Questions about the grid below.
1) The entry just right of 0.29?
2) The minimum?
3) The entry just right of the smallest entry?
[[-1.83  1.51  0.81 -4.53 -0.11 -7.31  2.59  3.38  0.61  0.97 -1.59 -2.88
  -6.01  2.10  1.74  0.55]
 [ 0.96  0.97  0.93  1.37  0.77  1.96  1.54  1.45  1.23  1.25  0.85  1.14
   1.68  1.18  0.59  0.77]
 [-2.75  0.82  0.89 -4.00 -2.14 -4.95  1.59  1.21  1.49  1.47 -1.30 -4.26
  -5.17  1.05 -0.17  0.60]
 [-0.72 -1.76 -1.42 -0.28 -1.10  0.06 -2.88 -3.08 -1.71 -1.87 -0.58 -0.66
  -0.15 -2.25 -1.41 -1.12]
 [-0.35 -1.05 -1.27 -1.14  0.19 -2.24 -1.80 -1.19 -2.06 -1.94 -0.93 -0.14
  -1.38 -1.23  0.05 -1.01]
 [ 0.23  0.36  0.82  1.55 -0.64  3.29  0.60 -0.24  1.59  1.35  0.93  0.09
   2.04  0.29 -0.72  0.68]
 [ 0.52  1.96  1.52 -0.27  1.12 -0.93  3.20  3.53  1.76  1.97  0.38  0.33
  -0.56  2.52  1.69  1.21]
 [-1.13 -1.37 -1.03 -0.91 -1.38 -0.68 -2.20 -2.49 -1.14 -1.30 -0.68 -1.38
  -1.00 -1.76 -1.28 -0.83]]
1) -0.72
2) -7.31
3) 2.59
